Here is a tiny trained network, its code and every weight. The questions are about switching its units off for an input and a target symbol, where a switched-off unit gives its printed mean instead of its output.

import numpy as np


def w(rows, s, z=0):
    codes = np.array(rows[::2]) - 128.0
    scale = np.full(codes.shape[1], s)
    scale[-1] = z or s
    return codes * scale


def f(y):
    return y / 2 * (1 + np.tanh(0.7978845608 * (y + 0.044715 * y**3)))


def softmax(a):
    e = np.exp(a - a.max(-1, keepdims=True))
    return e / e.sum(-1, keepdims=True)


def log_softmax(a):
    a = a - a.max(-1, keepdims=True)
    return a - np.log(np.exp(a).sum(-1, keepdims=True))


def net(x, mask):
    ids = ['αδηθμξπστψω'.index(c) for c in x.split()]
    T = len(ids)
    res = E[ids] + P[:T]
    r = res
    for j in range(3):
        rows = slice(3 * j, 3 * j + 3)
        q, k, v = (r @ M[0][rows].T for M in (Q, K, V))
        z = softmax(np.where(np.tri(T) > 0, q @ k.T / 3**0.5, -1e9)) @ v
        o = O[0][rows]
        res = res + np.where(mask[j], z, o[:, -1]) @ o[:, :-1]
    y = f(res @ A[0][:, :-1].T + A[0][:, -1])
    res = res + np.where(mask[3:7], y, B[0][:, -1]) @ B[0][:, :-1]
    return log_softmax(res[-1] @ U[:, :-1].T + U[:, -1])


Q, K, V, O, A, B = {}, {}, {}, {}, {}, {}
E = w([
[119,145,156],'α',
[109,211,91],'δ',
[98,217,146],'η',
[196,44,142],'θ',
[149,119,194],'μ',
[6,49,126],'ξ',
[104,157,169],'π',
[161,120,56],'σ',
[81,73,97],'τ',
[79,141,105],'ψ',
[2,117,185],'ω',
],0.019)
P = w([
[179,85,135],'0',
[251,104,94],'1',
[226,91,115],'2',
[209,107,112],'3',
[221,96,124],'4',
[189,125,119],'5',
],0.0028)
Q[0] = w([
[204,176,229],'head 1',
[107,230,108],'head 1',
[218,225,106],'head 1',
[139,203,113],'head 2',
[151,61,85],'head 2',
[72,73,217],'head 2',
[106,115,250],'head 3',
[170,185,118],'head 3',
[87,217,110],'head 3',
],0.012)
K[0] = w([
[83,139,123],'head 1',
[24,135,58],'head 1',
[111,252,64],'head 1',
[131,223,37],'head 2',
[231,53,68],'head 2',
[29,93,144],'head 2',
[226,93,218],'head 3',
[186,233,110],'head 3',
[81,169,195],'head 3',
],0.011)
V[0] = w([
[121,155,141],'head 1',
[78,171,5],'head 1',
[73,170,161],'head 1',
[67,150,110],'head 2',
[110,180,163],'head 2',
[197,141,189],'head 2',
[157,170,170],'head 3',
[86,166,133],'head 3',
[76,193,126],'head 3',
],0.013)
O[0] = w([
[83,118,104,144],'head 1',
[220,72,172,146],'head 1',
[119,123,64,223],'head 1',
[84,94,3,255],'head 2',
[106,173,63,189],'head 2',
[74,219,146,8],'head 2',
[51,127,57,105],'head 3',
[127,107,157,193],'head 3',
[33,43,88,201],'head 3',
],0.0074,0.0055)
A[0] = w([
[174,72,61,177],'neuron 1',
[28,49,192,5],'neuron 2',
[111,40,128,37],'neuron 3',
[91,12,122,12],'neuron 4',
],0.011,0.0023)
B[0] = w([
[143,87,148,208],'neuron 1',
[165,254,103,225],'neuron 2',
[221,155,128,204],'neuron 3',
[201,183,153,250],'neuron 4',
],0.0084,0.012)
U = w([
[137,181,148,55],'α',
[131,39,38,125],'δ',
[114,81,176,184],'η',
[59,129,206,189],'θ',
[170,41,196,158],'μ',
[40,89,108,151],'ξ',
[57,154,110,32],'π',
[128,118,252,111],'σ',
[130,92,172,62],'τ',
[174,122,161,120],'ψ',
[43,122,200,253],'ω',
],0.012,0.0056)

Each question gives the input, a string of symbols that net reads in full, and the target symbol t.
The units are the heads (3 rows each of Q, K, V and O) and the neurons (one row each of A and B). Each row of codes is followed by its name. A weight is (code - 128) times the scale printed after its matrix; where a second scale follows, it is the last column's (O, A, B and U).
mask holds one flag per unit, heads first, then neurons. A switched-off unit (its flag False) gives its mean, the last column of its rows in O or B, instead of its output. The means were averaged over made-up inputs and are rounded, as every weight is.
A unit's drop is (log p(t) with every unit on - log p(t) with that unit switched off) / (log p(t) with every unit on - log p(t) with every unit switched off).
The circuit of an input: a set's keep is (log p(t) with only the set's units on - log p(t) with every unit switched off) / (log p(t) with every unit on - log p(t) with every unit switched off). Starting from all 7 units, units are removed one at a time, each time the one whose removal leaves the highest keep (on an exact tie, the one counted first), for as long as the keep stays at least 0.8.
units of the circuit, in order: the units of the circuit, biggest drop first
most important unit: the unit with the biggest drop
top k neurons: the k neurons with the biggest drops, biggest first
drop when u is switched off: that unit's drop, to one decimal
input π δ ω ξ, target ψ: top 2 neurons	[neuron 2; neuron 4]
input α τ σ τ, target μ: units of the circuit, in order	[head 3; neuron 2; head 2]
input ω ψ θ ω η ξ, target α: most important unit	head 1
input ω ω α ξ ω τ, target ψ: top 2 neurons	[neuron 4; neuron 3]
input ω ω η α, target δ: units of the circuit, in order	[head 2; head 1; neuron 2]
input ω δ μ, target δ: top 2 neurons	[neuron 4; neuron 2]
input η ψ δ δ σ, target μ: units of the circuit, in order	[head 1; head 2; neuron 2]
input ω α ψ τ, target μ: top 2 neurons	[neuron 1; neuron 2]
input σ α ψ η θ τ, target ω: top 2 neurons	[neuron 4; neuron 3]
input α η ξ ω, target ψ: top 2 neurons	[neuron 3; neuron 4]
input ω τ π, target δ: top 2 neurons	[neuron 2; neuron 4]
input ω ω η δ ω, target α: top 3 neurons	[neuron 2; neuron 4; neuron 3]
input δ α σ α θ, target σ: drop when head 2 is switched off	0.6
input δ τ α α ξ, target ψ: drop when head 1 is switched off	0.0
input σ δ μ, target σ: units of the circuit, in order	[head 2]
input α δ η μ ω, target π: drop when neuron 3 is switched off	0.0
